Below is a small trained network, with its code and all its weights. Each question gives an input and a class and asks what happens when units are switched off, that is, made to give their printed mean instead of their output.

import numpy as np


def w(rows, s, z=0):
    codes = np.array(rows[::2]) - 128.0
    scale = np.full(codes.shape[1], s)
    scale[-1] = z or s
    return codes * scale


def norm(h):
    return h / np.sqrt((h * h).mean(-1, keepdims=True) + 1e-5)


def f(y):
    return np.maximum(y, 0)


def log_softmax(a):
    a = a - a.max(-1, keepdims=True)
    return a - np.log(np.exp(a).sum(-1, keepdims=True))


def net(x, mask):
    res = np.array(x, float).reshape(1, 8) / 4 @ E
    u = 0
    for l in range(4):
        y = f(norm(res) @ A[l][:, :-1].T + A[l][:, -1])
        res = res + np.where(mask[u : u + 3], y, B[l][:, -1]) @ B[l][:, :-1]
        u += 3
    return log_softmax(norm(res)[-1] @ U[:, :-1].T + U[:, -1])


A, B = {}, {}
E = w([
[153,229,124,172,163,139,182,172],'x0',
[119,170,160,139,63,83,94,83],'x1',
[28,138,102,56,175,249,85,51],'x2',
[136,128,206,60,125,220,203,158],'x3',
[133,108,124,65,179,126,120,62],'x4',
[158,124,224,112,91,81,131,144],'x5',
[122,183,110,175,144,125,184,113],'x6',
[84,112,192,159,177,175,193,117],'x7',
],0.012)
A[0] = w([
[142,253,108,155,110,137,190,163,69],'L0N1',
[126,144,190,128,106,93,121,62,1],'L0N2',
[133,209,127,133,129,181,157,132,121],'L0N3',
],0.037,0.0064)
B[0] = w([
[87,87,166,117,252,156,157,102,250],'L0N1',
[145,101,94,77,154,72,90,163,188],'L0N2',
[94,89,170,108,146,112,95,102,218],'L0N3',
],0.019,0.02)
A[1] = w([
[163,97,251,146,116,104,213,240,221],'L1N1',
[193,133,220,106,143,149,224,146,5],'L1N2',
[135,189,223,201,160,110,244,171,149],'L1N3',
],0.032,0.003)
B[1] = w([
[84,76,194,85,224,158,79,7,252],'L1N1',
[58,110,63,68,174,161,227,124,220],'L1N2',
[49,240,98,80,130,139,178,42,220],'L1N3',
],0.019,0.015)
A[2] = w([
[166,221,148,148,109,100,227,160,108],'L2N1',
[172,159,213,201,115,115,129,142,6],'L2N2',
[158,254,202,166,89,155,217,166,13],'L2N3',
],0.038,0.0027)
B[2] = w([
[131,147,202,197,52,167,100,91,249],'L2N1',
[49,179,118,158,128,162,77,115,128],'L2N2',
[184,12,248,241,205,195,150,205,160],'L2N3',
],0.013,0.00017)
A[3] = w([
[109,209,169,142,126,139,194,195,92],'L3N1',
[184,86,186,174,107,147,170,230,5],'L3N2',
[117,252,140,184,130,95,185,89,246],'L3N3',
],0.033,0.0023)
B[3] = w([
[134,109,232,94,132,128,61,203,141],'L3N1',
[128,114,252,113,203,128,55,200,131],'L3N2',
[140,46,114,216,158,90,145,84,255],'L3N3',
],0.018,0.0051)
U = w([
[133,169,121,221,57,103,98,169,49],'0',
[82,100,140,81,200,174,173,55,254],'1',
[168,144,84,252,145,95,177,125,36],'2',
[194,109,77,72,119,52,83,137,152],'3',
[125,128,126,99,64,240,149,162,3],'4',
],0.013,0.0036)

Each question gives the input, the list of numbers given to net, and the class t.
The units are the neurons (one row each of A and B). Each row of codes is followed by its name. A weight is (code - 128) times the scale printed after its matrix; where a second scale follows, it is the last column's (A, B and U).
mask holds one flag per neuron, layer by layer. A switched-off neuron (its flag False) gives its mean, the last column of its row in B, instead of its output. The means were averaged over made-up inputs and are rounded, as every weight is.
A unit's drop is (log p(t) with every unit on - log p(t) with that unit switched off) / (log p(t) with every unit on - log p(t) with every unit switched off).
The circuit of an input: a set's keep is (log p(t) with only the set's units on - log p(t) with every unit switched off) / (log p(t) with every unit on - log p(t) with every unit switched off). Starting from all 12 units, units are removed one at a time, each time the one whose removal leaves the highest keep (on an exact tie, the one counted first), for as long as the keep stays at least 0.8.
circuit, biggest first: the units of the circuit, biggest drop first
top k neurons: the k neurons with the biggest drops, biggest first
k most important neurons of layer l: the k neurons of layer l with the biggest drops, biggest first
drop when u is switched off: that unit's drop, to one decimal
input [-6,1,1,-2,6,-3,-6,1], class 3: top neuron -> L0N1
input [-4,4,-8,-8,-8,-1,0,-2], class 2: top 2 neurons -> L0N1; L1N2
input [-3,-5,-7,-8,6,3,4,-5], class 3: top 2 neurons -> L1N3; L0N1
input [-8,7,4,3,-8,3,-7,8], class 3: top 2 neurons -> L0N2; L0N1
input [1,5,2,2,2,-6,-5,-7], class 3: circuit, biggest first -> L0N1; L1N1; L1N2
input [-5,2,-2,-7,-7,4,5,-2], class 0: top 2 neurons -> L0N1; L1N1
input [6,8,1,-4,-2,5,-6,4], class 3: circuit, biggest first -> L0N2; L1N1
input [-6,-5,-1,-3,-4,-2,8,-3], class 2: 2 most important neurons of layer 0 -> L0N2; L0N3
input [-6,-7,6,-1,-8,-6,-8,0], class 4: top 2 neurons -> L0N1; L1N1
input [-6,1,-7,4,4,-8,-1,-7], class 3: top 3 neurons -> L0N1; L1N3; L1N1
input [-6,-6,-6,-2,2,-8,7,3], class 2: top 4 neurons -> L1N1; L0N1; L0N3; L0N2
input [-4,1,-8,-8,6,-2,1,-5], class 3: top 2 neurons -> L1N3; L0N1
input [1,4,3,-7,8,4,1,5], class 3: drop when L0N2 is switched off -> 0.1
input [-4,6,3,1,0,5,7,2], class 3: drop when L0N2 is switched off -> 0.2
input [-8,6,2,4,7,0,-3,6], class 3: drop when L0N1 is switched off -> 0.4
